Below are the code and all the weights of a small trained network. Each question names an input and a target symbol and asks about switching units off, where a switched-off unit gives its printed mean instead of its output.

import numpy as np


def w(rows, s, z=0):
    codes = np.array(rows[::2]) - 128.0
    scale = np.full(codes.shape[1], s)
    scale[-1] = z or s
    return codes * scale


def f(y):
    return np.maximum(y, 0)


def softmax(a):
    e = np.exp(a - a.max(-1, keepdims=True))
    return e / e.sum(-1, keepdims=True)


def log_softmax(a):
    a = a - a.max(-1, keepdims=True)
    return a - np.log(np.exp(a).sum(-1, keepdims=True))


def net(x, mask):
    ids = ['αβγδεζηθξσφψ'.index(c) for c in x.split()]
    T = len(ids)
    res = E[ids] + P[:T]
    u = 0
    for l in range(2):
        r = res
        for j in range(2):
            rows = slice(2 * j, 2 * j + 2)
            q, k, v = (r @ M[l][rows].T for M in (Q, K, V))
            z = softmax(np.where(np.tri(T) > 0, q @ k.T / 2**0.5, -1e9)) @ v
            o = O[l][rows]
            res = res + np.where(mask[u + j], z, o[:, -1]) @ o[:, :-1]
        u += 2
        y = f(res @ A[l][:, :-1].T + A[l][:, -1])
        res = res + np.where(mask[u : u + 4], y, B[l][:, -1]) @ B[l][:, :-1]
        u += 4
    return log_softmax(res[-1] @ U[:, :-1].T + U[:, -1])


Q, K, V, O, A, B = {}, {}, {}, {}, {}, {}
E = w([
[97,185,108,50],'α',
[76,220,5,14],'β',
[123,96,236,131],'γ',
[99,142,67,65],'δ',
[125,116,208,113],'ε',
[36,208,108,44],'ζ',
[109,111,73,87],'η',
[133,136,104,81],'θ',
[108,145,93,75],'ξ',
[232,143,134,59],'σ',
[110,186,205,72],'φ',
[43,123,192,119],'ψ',
],0.012)
P = w([
[63,112,88,152],'0',
[124,123,46,23],'1',
[96,157,111,187],'2',
[140,128,66,9],'3',
[117,180,118,199],'4',
[122,125,80,19],'5',
[127,190,114,209],'6',
[132,128,62,10],'7',
[132,189,86,220],'8',
[129,126,71,14],'9',
[145,205,80,227],'10',
[128,131,53,14],'11',
],0.011)
Q[0] = w([
[90,168,147,248],'0.h1',
[166,73,132,167],'0.h1',
[97,149,198,80],'0.h2',
[125,119,182,71],'0.h2',
],0.016)
K[0] = w([
[156,68,250,103],'0.h1',
[196,18,197,191],'0.h1',
[88,157,192,99],'0.h2',
[132,82,213,101],'0.h2',
],0.013)
V[0] = w([
[189,50,90,145],'0.h1',
[172,182,3,142],'0.h1',
[69,148,252,36],'0.h2',
[111,144,116,68],'0.h2',
],0.0051)
O[0] = w([
[152,160,231,96,45],'0.h1',
[118,172,24,83,253],'0.h1',
[82,143,2,79,190],'0.h2',
[92,117,22,142,201],'0.h2',
],0.0069,0.0052)
A[0] = w([
[234,196,163,131,84],'0.n1',
[224,137,106,27,1],'0.n2',
[85,243,80,139,70],'0.n3',
[23,255,132,186,34],'0.n4',
],0.0074,0.0058)
B[0] = w([
[97,157,3,118,131],'0.n1',
[12,84,88,180,177],'0.n2',
[173,20,116,150,254],'0.n3',
[81,93,40,184,180],'0.n4',
],0.011,0.0092)
Q[1] = w([
[85,60,80,252],'1.h1',
[111,44,199,153],'1.h1',
[176,92,221,140],'1.h2',
[62,116,46,114],'1.h2',
],0.018)
K[1] = w([
[190,94,227,189],'1.h1',
[124,137,97,144],'1.h1',
[54,76,165,8],'1.h2',
[177,141,134,247],'1.h2',
],0.013)
V[1] = w([
[102,178,106,72],'1.h1',
[131,132,103,96],'1.h1',
[12,86,118,202],'1.h2',
[186,11,97,107],'1.h2',
],0.011)
O[1] = w([
[145,105,33,130,127],'1.h1',
[111,133,119,138,132],'1.h1',
[96,3,138,87,250],'1.h2',
[237,181,96,171,198],'1.h2',
],0.011,0.019)
A[1] = w([
[153,247,116,158,2],'1.n1',
[113,179,105,31,100],'1.n2',
[112,187,36,87,158],'1.n3',
[92,68,90,111,99],'1.n4',
],0.013,0.0094)
B[1] = w([
[88,206,137,123,130],'1.n1',
[46,179,124,247,142],'1.n2',
[168,101,235,134,189],'1.n3',
[129,200,125,126,253],'1.n4',
],0.012,0.034)
U = w([
[96,178,155,113,138],'α',
[115,209,74,143,121],'β',
[141,135,116,13,9],'γ',
[159,159,123,131,186],'δ',
[104,173,120,39,69],'ε',
[92,51,195,134,254],'ζ',
[129,142,184,77,186],'η',
[120,134,185,91,182],'θ',
[98,39,233,189,125],'ξ',
[176,95,219,9,72],'σ',
[48,54,146,155,185],'φ',
[131,180,176,143,188],'ψ',
],0.012,0.0056)

Each question gives the input, a string of symbols that net reads in full, and the target symbol t.
The units are the heads (2 rows each of Q, K, V and O) and the neurons (one row each of A and B). Each row of codes is followed by its name. A weight is (code - 128) times the scale printed after its matrix; where a second scale follows, it is the last column's (O, A, B and U).
mask holds one flag per unit, layer by layer, with each layer's heads first. A switched-off unit (its flag False) gives its mean, the last column of its rows in O or B, instead of its output. The means were averaged over made-up inputs and are rounded, as every weight is.
A unit's drop is (log p(t) with every unit on - log p(t) with that unit switched off) / (log p(t) with every unit on - log p(t) with every unit switched off).
The circuit of an input: a set's keep is (log p(t) with only the set's units on - log p(t) with every unit switched off) / (log p(t) with every unit on - log p(t) with every unit switched off). Starting from all 12 units, units are removed one at a time, each time the one whose removal leaves the highest keep (on an exact tie, the one counted first), for as long as the keep stays at least 0.8.
units of the circuit, in order: the units of the circuit, biggest drop first
k most important neurons: the k neurons with the biggest drops, biggest first
top k neurons in layer l: the k neurons of layer l with the biggest drops, biggest first
heads that matter: for each layer, one digit per head in row order, 1 if its drop is at least 0.15 and else 0, layers parted by /
input β ξ β η, target σ: heads that matter : 00 / 01
input β ξ ε φ ψ ε ζ ξ, target γ: top neuron in layer 0 : [0.n4]
input ψ ε β β ψ φ, target ε: units of the circuit, in order : [1.n4; 1.h2; 1.n3]
input ζ α β φ σ δ δ φ σ φ, target ξ: 4 most important neurons : [1.n3; 1.n4; 1.n2; 0.n3]
input β θ θ σ β ζ σ δ, target ξ: 2 most important neurons : [1.n3; 1.n4]
input ξ δ η α ζ σ, target γ: units of the circuit, in order : [1.h2; 1.n3]
input θ ζ ζ η β θ η σ ζ ζ, target γ: 3 most important neurons : [0.n4; 0.n3; 1.n4]
input β ψ β σ α ψ α ψ ζ θ σ, target ψ: top 2 neurons in layer 0 : [0.n1; 0.n2]
input β ε ξ ψ ε θ β ξ, target σ: units of the circuit, in order : [0.n4; 0.n3; 1.h2; 1.n2]
input ψ ψ ξ β α β β δ ξ β β γ, target σ: units of the circuit, in order : [0.n4; 1.n2]
input ε γ γ γ ζ ε β ε θ ψ ζ ε, target γ: 3 most important neurons : [0.n4; 0.n3; 1.n3]
input ε η ψ ξ ζ, target β: 4 most important neurons : [1.n3; 1.n4; 0.n4; 0.n3]
input ψ β δ β β ζ φ η ζ ζ, target γ: 4 most important neurons : [0.n3; 0.n4; 1.n4; 1.n2]
input φ β ε ζ ψ φ β ξ φ θ β ξ, target σ: 3 most important neurons : [0.n3; 1.n3; 1.n2]
input η σ β η β ε, target σ: heads that matter : 10 / 01
input β β ψ α δ ε σ ξ, target ξ: 2 most important neurons : [1.n3; 1.n4]
input ψ β β ξ ψ ψ, target ε: top neuron in layer 0 : [0.n3]
input ζ ζ β σ β β ξ ζ η ψ β α, target σ: 3 most important neurons : [0.n3; 1.n3; 0.n4]
input ψ ζ ξ δ σ ψ, target ξ: heads that matter : 00 / 01
input β η ψ η γ ε α ζ σ ζ, target ξ: 2 most important neurons : [1.n3; 1.n4]
input β β ψ ε, target ε: top 2 neurons in layer 1 : [1.n4; 1.n3]
input θ β β γ φ γ ψ ζ β ζ, target σ: 2 most important neurons : [0.n3; 1.n3]
input φ φ θ δ θ σ ε θ σ ε, target ξ: heads that matter : 01 / 01
